[-52  57  59  56 -49  58 -49] : rubar
[ -2 -28 -21 -28  23 -17   0] : bifi
[-13  15  17  16 -13  15 -11] : nevas
[  3 -30 -23 -31  21 -19   9] : ger
[-41  44  45  44 -36  47 -40] : ful
[  9 -10  -9 -10   8 -11   9] : fufo
[ 57 -49 -52 -49  56  59  57] : bedev
len: [-41] -> 1
perm: [-49  58 -49  56  59  57 -52] -> rubar

[-20  -9  10   9  -4  12  -4  15  10  10  -8  -3 -24   8   9  -2  11  22
  11   0   6 -15   4   9   8   4   4  11  12  -9   9  -5   9  -4   4  15
  16  20   7   6 -11  -8 -17] : fofu
[-14  -1  -8  -4   0  10   5   9   0   7  -2   3 -12   1  -5  -2   1   3
  -3   1   2 -10  -1   3   0   1  -1   3   3  -7   0   1   5  -5   3   6
   3   0   4  -4   1  -3  -4] : dev
[ -8   1  13  11  -3   4  -3   5   7   3  -8  -3 -11   9  11  -1   6   9
  11   0   8   2  10   3   4   2   2   5   9  -3   8  -6   3   0   1   5
   7  11   2   8 -13  -7 -16] : megu
[  0   2 -10  -8   3   6   4   3  -3   4   4   4   3  -5  -8  -1  -3  -3
  -6   1  -4  -3  -7  -1  -3   0  -2  -1  -4  -1  -4   5   3  -3   2   1
  -2  -7   1  -6  10   3  11] : kagob
[-23 -21   2  -2  -4  25 -10  24   5  17   2  -6 -29  -6   4  -1   7  33
   2   3  -9 -27 -14   9  12   8  13   9  -3 -10   2  -4  20  -6  11  27
  33  22   5  -1   1  -3 -12] : Bepom
[  9   7   7   6   2  -1  11   5  11  -7   8   4   9   8  11   3   5   1
   2  11   9   5 -13   3  -8  -3  13   4   3   0  -8   2   1  -3   1  -6
   8  10  -3 -11  -3 -16   2] : Topu
[-22 -26  -1  -8  -5  33 -13  26   0  18  17  -7 -31 -11   1   2   3  41
  -3   6 -15 -31 -20   7  14  12  24   5  -9  -9  -3  -2  28  -6  17  36
  50  23   2  -6  18   7  -4] : tomu
[-11  -6   1   0  -2   8  -4   7   2   5  -3  -3 -13  -1   1  -1   2   8
   1   1  -2  -8  -3   2   3   2   2   3   0  -4   1  -3   6  -2   3   7
   8   5   2   0  -4  -3  -8] : dor
[  2   3 -11  -9   3   6   5   3  -4   3   7   5   5  -6  -9  -2  -3  -4
  -7   1  -5  -2  -8  -1  -3   0  -2  -1  -5  -1  -4   7   3  -2   2   1
  -3  -8   1  -7  15   5  15] : lufu
len: [ -8   1  13  11  -3   4  -3   5   7   3  -8  -3 -11   9  11  -1   6   9
  11   0   8   2  10   3   4   2   2   5   9  -3   8  -6   3   0   1   5
   7  11   2   8 -13  -7 -16] -> 43
len: [-14  -1  -8  -4   0  10   5   9   0   7  -2   3 -12   1  -5  -2   1   3
  -3   1   2 -10  -1   3   0   1  -1   3   3  -7   0   1   5  -5] -> 34
perm: [-16 -13 -11  -8  -8  -7  -6  -3  -3  -3  -3  -1   0   0   1   1   2   2
   2   2   3   3   3   4   4   5   5   5   6   7   7   8   8   8   9   9
   9  10  11  11  11  11  13] -> megu
len: [-22 -26  -1  -8  -5  33 -13  26   0  18  17] -> 11
perm: [ 11   3  10  -6   1  -7  -2   1   2  -3   3   5  -4  -1  -4  -1  -2   0
  -3  -1  -7  -3  -4   1  -6  -3  -3  -1  -8  -5   3   4   4   4  -3   3
   4   6   3  -8 -10   2   0] -> kagob

[ 11   4  -2   3  11 -17 -12] : kel
[ 11   4 -12   3 -16 -17 -12] : tak
[  4  12 -12 -12 -16   3 -17] : Kugis
[ 11   4  -2   3 -16 -17 -12] : Ril
[ 14   3  -8   2 -10  -7  -5] : tav
len: [11  4 -2  3 11] -> 5
perm: [-12  11   4 -12   3 -16 -17] -> tak
perm: [-12 -17 -16   3 -12   4  11] -> tak

[ -4 -15   8 -13 -26  -1   8   4  -8   8 -15 -24  -5   8  -6 -18  -6   4
  27  21   3  12   6   5  11 -13   1   9  -3  -3   0 -17  -9   2 -20]  Sifi
[  8   2   8  -3  12 -13  27  -4 -18  -9 -13  -6   5 -20   0   4  -6 -15
  -5   8  -3 -26   3   8  -1   6  -8 -17   9  11 -15   4 -24   0  21]  muf
[ 11  10  -1  -3   7   7 -10  -6  -3 -10  -5   4  25  -3   3   2   0 -12
  -8  -1   7 -32  -8   9   5 -16   0  -5   4   2  -9   0  16  25  15]  dul
[ 19 -31  -7  12  -9  -7  19  11   8  21 -27   8 -20  -7 -10  31  13 -21
  -5  -8  -7  16 -15  -2   7   8  13 -11 -16 -11  -6 -15  -5 -25 -12]  nitan
[  9   1  14  -6   9  -2   4   2  16 -13   3   4  -1   3 -12  -4   8   2
 -10 -17  -4 -20 -22  -5  -3   7  13  -4  -7   7  15  14  -3  12   7]  mafir
[ -5  10   8   2  -8   0 -12  -6  23  -7   6  25  21  -4 -15  -3  -9 -13
   6   9 -10 -24  -3   7  -2 -17  13 -32   9   9  -1   1  14  25  21]  boga
[ -2  -6  -6   8 -11   8 -15  -6   9  14  -4  19  26  -1   1  21  -1 -28
  13  -7  -4  15   1 -13  10  -2   1  -4  -3  -3  13  -2  22  16 -11]  gavan
[-15   8   5  -8  -3   2  11 -20   6   8 -15  -9 -26   1 -24   0  -1  -7
   4   9 -13   3 -13  12  21 -18 -17   8  -5  -4  27  -6  -3   8   4]  Sez
[ 19 -31  -7  12  -9  -7  19  11   8  21 -27   8 -20  -7 -10  31  13 -21
  -5  -8  -7  16 -15  -2   7   8   0 -11 -16 -11  -6 -15  -5 -25 -12]  Ketu
[ 11 -19 -10   8  -7   2  25   7   5  20 -35  -4   7 -19  -4  26   5   7
 -21 -18   1  -2 -10   1  20   3 -13   4 -20   0  10 -19  19  -4 -11]  tar
[  3 -18  -2   7 -10   9  16   3 -20  -6   4   1   2  -4  -4  14 -12  -3
  12  -7  14  -4   8   4  15   7  13   7   2 -22  -1   9  -5 -13  -3]  let
perm: [-22 -20 -18 -13 -12 -10  -7  -6  -5  -4  -4  -4  -3  -3  -2  -1   1   2
   2   3   3   4   4   7   7   7   8   9   9  12  13  14  14  15  16] -> let
perm: [  4  12  -6  -7   9   2   7  14   3  -4   7  15 -12  -5  14  -3  -1 -20
  -3   3  -4   4   1  -2 -18 -22   8  13  16   7 -13  -4 -10   2   9] -> let
perm: [-26 -24 -20 -18 -17 -15 -15 -13 -13  -9  -8  -6  -6  -5  -4  -3  -3  -1
   0   0   2   3   4   4   5   6   8   8   8   8   9  11  12  21  27] -> muf
perm: [-20   2  -9 -17   0  -3  -3   9   1 -13  11   5   6  12   3  21  27   4
  -6 -18  -6   8  -5 -24 -15   8  -8   4   8  -1 -26 -13   8 -15  -4] -> Sifi

[ -5   9  12   8 -13   1   6   5  12   4   6  -7 -12 -12   2  -3  10 -13
  -3  -2   6   5  -4  -7   2   9  12  -5 -14  -7  12 -12 -11  12] -> supu
[-12 -16 -24 -31  28  14 -30   4 -25   8 -31  -5  28  12 -24 -17 -32  27
  20 -18 -31 -28  23  -7 -26 -32 -29  23  23  27 -15  12  29 -31] -> kug
[  0 -23 -26 -24  25   3 -21  -6 -27  -2 -22   6  24  20 -13  -5 -27  25
  10  -6 -22 -18  14   4 -15 -25 -27  14  25  19 -20  19  25 -27] -> Livif
[-49  31  20 -21   1  43 -28  45  18  46 -28 -48   5 -35 -40 -47 -10  -3
  38 -46 -28 -33  35 -49 -39 -19   6  35 -15  26  33 -36   8   0] -> moliz
[ 3 -6 -6 -4  7  0 -3 -2 -6 -1 -3  4  7  7 -1  2 -5  7  2  1 -3 -2  3  4
 -1 -4 -6  3  7  5 -5  7  7 -5] -> Far
[-12   6   3  -6   1   9  -8  10   3  10  -8 -11   1  -8 -10 -12  -4   0
   9 -11  -8  -9   8 -11 -10  -6   0   8  -3   6   6  -8   2  -2] -> viv
[ -3  11  22  20 -25  -6  18   3  21   1  17  -7 -25 -17  10   3  22 -26
 -12   4  17  16 -14  -8  10  20  24 -14 -25 -18  19 -18 -24  24] -> fug
[-12  23  24  14 -23   3  10  12  24   9  11 -16 -22 -25   1  -7  19 -24
  -3  -6  11   7  -7 -15   3  15  22  -8 -26 -13  22 -25 -21  21] -> led
len: [-12  23  24  14 -23   3  10  12  24   9] -> 10
perm: [ -8   2  -2 -12   6   3  -6   1   9  -8  10   3  10  -8 -11   1  -8 -10
 -12  -4   0   9 -11  -8  -9   8 -11 -10  -6   0   8  -3   6   6] -> viv

[ 42  42  22  -5 -28 -40 -38 -24  -1  33] -> mipob
[ 10 -59 -46 -54 -55 -23  -1  -5 -25 -42] -> Vafu
[ -6  -9 -14 -22 -31 -34 -30 -17   1  17] -> baki
[ 19  29  30   9 -18 -33 -39 -36 -28 -17] -> lufib
[ 10  -5 -25 -46 -54 -59 -55 -41 -23  -1] -> gariv
len: [ 10 -59 -46 -54] -> 4
len: [ -6  -9 -14 -22 -31 -34 -30 -17   1  17] -> 10
perm: [-41 -23  -1  10  -5 -25 -46 -54 -59 -55] -> gariv

[33 32  3  2] -> sel
[13  0 10 46] -> bet
[ 2 35 32  2] -> siti
len: [13  0 10] -> 3
perm: [ 2 32 35  2] -> siti
len: [13] -> 1
len: [ 2 35 32] -> 3

[-34 -34 -30 -13 -30 -31 -31 -30 -34  46  -6  46 -18 -23 -31  43 -29 -26
 -35 -31 -22 -29  46  46  45 -33 -31  46 -29  46 -16 -33 -33 -33 -10 -34
 -36  -7 -29 -19 -22 -31  -6 -30  45 -36 -26 -31  41] : Luto
[ 15  14   8  16 -19 -15 -14  16  13 -21   9  16 -14  -7  -9  15  15 -10
  16 -15  14 -10  15  16  11  16  14  15  15  15 -10 -13   5  -7  10 -14
  13 -13  16  -5 -10  15  15  16  16  12 -10 -14  15] : Mig
[-20 -20 -21 -21 -22 -21   8 -21  13  12 -21  12 -21 -21 -22   7 -20  13
 -21 -21  14  14  -2   3 -21 -20  13 -20  -1   3 -20 -21 -22 -21   8 -21
 -21 -21 -21  12 -21 -22 -22   8 -21   6   2   3 -20] : Lita
[ 14  14  14  14  13  13  -9  13  -9  -8  14  -9  14  14  13  -9  14  -9
  14  13  -9 -11  -4  -6  12  14  -8  14  -5  -7  14  13  13  14  -6  13
  13  14  13  -8  13  13  13  -9  13  -8  -6  -7  14] : mev
[-13 -15 -16 -16 -17 -16  16 -17   2   0 -16   0 -15 -16 -14  16 -14   2
 -16 -18   3   5  10  -7 -19 -14   2 -14  11  13 -14 -16 -17 -15  -3 -18
 -13 -16 -16   0 -14 -18 -17  16 -14  15  13  13 -13] : Lal
[ 14  14  14  14  13  13  -9  13  -9  -8  14  -9  14  14  13  -9  14  -9
  14  13  -9 -11  -4  -6  12  14  -8  14  -5  -7  14  13  13  14  -6  13
  13  14  13  -8  13  13  13  -9 -12  -8   8  -7  14] : fuzon
[-13 -15 -16 -16 -17 -16  16 -17   2   0 -16   0 -15 -16 -17  16 -14   2
 -16 -18   3   5  10  -7 -19 -14   2 -14  11  13 -14 -16 -17 -15  -3 -18
 -15 -16 -16   0 -14 -18 -17  16 -17  15  13  13 -13] : Dutis
[-45 -44 -44 -44 -45 -44  15 -44  20  18 -44  19 -45 -44 -45  15 -44  20
 -44 -43  22  24  -2   7 -42 -44  20 -44   2   9 -44 -45 -45 -44  11 -43
 -45 -44 -44  17 -45 -45 -45  16 -44  12   4   8 -44] : Nekip
[ 16  16  15  15  13   8 -10  14 -14 -13  15 -13  15  15  13 -10  16 -14
  15   9 -15 -21  -5 -19   5  16 -14  16  -7 -10  16  15  14  16 -15  10
  15  15  15 -14  15  11  12 -10  14 -10  -7  -9  16] : tam
[-36 -33 -31 -31 -30 -26  -6 -29  46  46 -30  46 -33 -30 -30  -7 -33  46
 -31 -23  46  45 -26  41 -18 -33  46 -34 -22 -13 -34 -31 -31 -33  43 -22
 -34 -31 -31  45 -35 -29 -29  -6 -29 -10 -19 -16 -36] : vesa
len: [-20 -20 -21 -21 -22 -21   8 -21  13  12 -21  12 -21 -21 -22   7 -20  13
 -21 -21  14  14  -2   3 -21 -20  13 -20  -1   3 -20 -21 -22 -21   8 -21
 -21 -21 -21  12 -21 -22 -22   8 -21   6   2   3 -20] -> 49
perm: [-33 -30  45  -7 -31 -23 -13 -29 -30  41 -31  43 -29 -33 -34  45 -35 -33
 -33 -31  46 -29  -6 -36 -33  46 -19 -16 -22 -31 -10 -22  -6  46 -26 -34
 -26 -36 -31 -34  46 -18  46 -30 -31 -29 -30 -31  46] -> vesa
len: [ 14  14  14  14  13  13  -9  13  -9  -8  14  -9  14  14  13  -9  14  -9
  14  13  -9 -11  -4  -6] -> 24
perm: [ 16  -9  -7 -10  14 -10  12  11  15 -14  15  15  15  10 -15  16  14  15
  16 -10  -7  16 -14  16   5 -19  -5 -21 -15   9  15 -14  16 -10  13  15
  15 -13  15 -13 -14  14 -10   8  13  15  15  16  16] -> tam
perm: [ 15 -14 -10  12  16  16  15  15 -10  -5  16 -13  13 -14  10  -7   5 -13
 -10  15  15  15  14  16  11  16  15 -10  14 -15  16 -10  15  15  -9  -7
 -14  16   9 -21  13  16 -14 -15 -19  16   8  14  15] -> Mig
len: [-13 -15 -16 -16 -17 -16  16 -17   2   0 -16   0 -15 -16 -17  16 -14   2
 -16 -18   3   5  10  -7 -19 -14   2 -14  11  13 -14 -16 -17 -15  -3 -18
 -15 -16 -16   0 -14 -18 -17  16 -17  15  13] -> 47
perm: [-19 -18 -18 -18 -17 -17 -17 -17 -17 -17 -16 -16 -16 -16 -16 -16 -16 -16
 -16 -15 -15 -15 -15 -14 -14 -14 -14 -14 -13 -13  -7  -3   0   0   0   2
   2   2   3   5  10  11  13  13  13  15  16  16  16] -> Dutis

[ -1  -1 -38  -6 -18  -1] -> Pulev
[ 27   7  -2 -19  -2  37] -> Golov
[ 27  -2   7  37  -1 -19] -> tof
[  0  -5 -50 -11 -21   0] -> reze
[ -3  34  42  43 -17  -2] -> demav
[ -1 -38  -1 -18  -5  -1] -> Leg
[ -2  21  11  25 -18  -2] -> Zizup
[ 12  -5  -9  44   8 -38] -> tes
perm: [-17  -3  -2  34  42  43] -> demav
len: [ -3  34  42  43 -17] -> 5
len: [ 27   7  -2 -19  -2  37] -> 6
len: [  0  -5 -50 -11 -21   0] -> 6
perm: [-19  -1  37   7  -2  27] -> tof
perm: [-38 -18  -6  -1  -1  -1] -> Pulev

[-10 -43  10  37] -> kor
[-52 -19 -31 -32] -> soku
[-26 -22 -19 -39] -> bila
[  4 -13   1  -7] -> gaber
[-31 -19 -53 -32] -> bivez
[-17  -3 -14 -14] -> fur
[-22 -15  14  41] -> dop
[-12 -42  15  -3] -> Dofad
[-30 -15  14  41] -> Soni
perm: [-32 -31 -19 -52] -> soku
perm: [-52 -32 -31 -19] -> soku

[ 44  13   0  11  22  -4 -15] = palar
[-13  -7  20 -13 -40   4  25] = pav
[ 44  13   0  11 -16  -1  17] = kof
[48  9 19 -2 11 -3 13] = letav
[ -5   4  18 -10   1 -37 -50] = gutet
[ 18 -10   1   4 -50  -5 -36] = Nov
[ 22 -13 -28   8  36  -9  -5] = Rivu
[ -2 -16  17  13  44  11   0] = potak
[ -1 -16  16 -18 -21  -1  41] = lan
len: [ -5   4  18 -10   1 -37] -> 6
perm: [-36  -5 -50   4   1 -10  18] -> Nov
perm: [  0  11 -16  -1  17  44  13] -> kof
len: [ -1 -16  16 -18 -21  -1] -> 6

[ 28   1   3 -59] = rulib
[ 28 -58   1   1] = nop
[-58  28   2   1] = losa
perm: [ 28 -58   1   2] -> losa
len: [-58  28   2] -> 3
perm: [ 28   1 -58   1] -> nop
len: [ 28 -58] -> 2
perm: [  1   1 -58  28] -> nop
perm: [  2   1  28 -58] -> losa

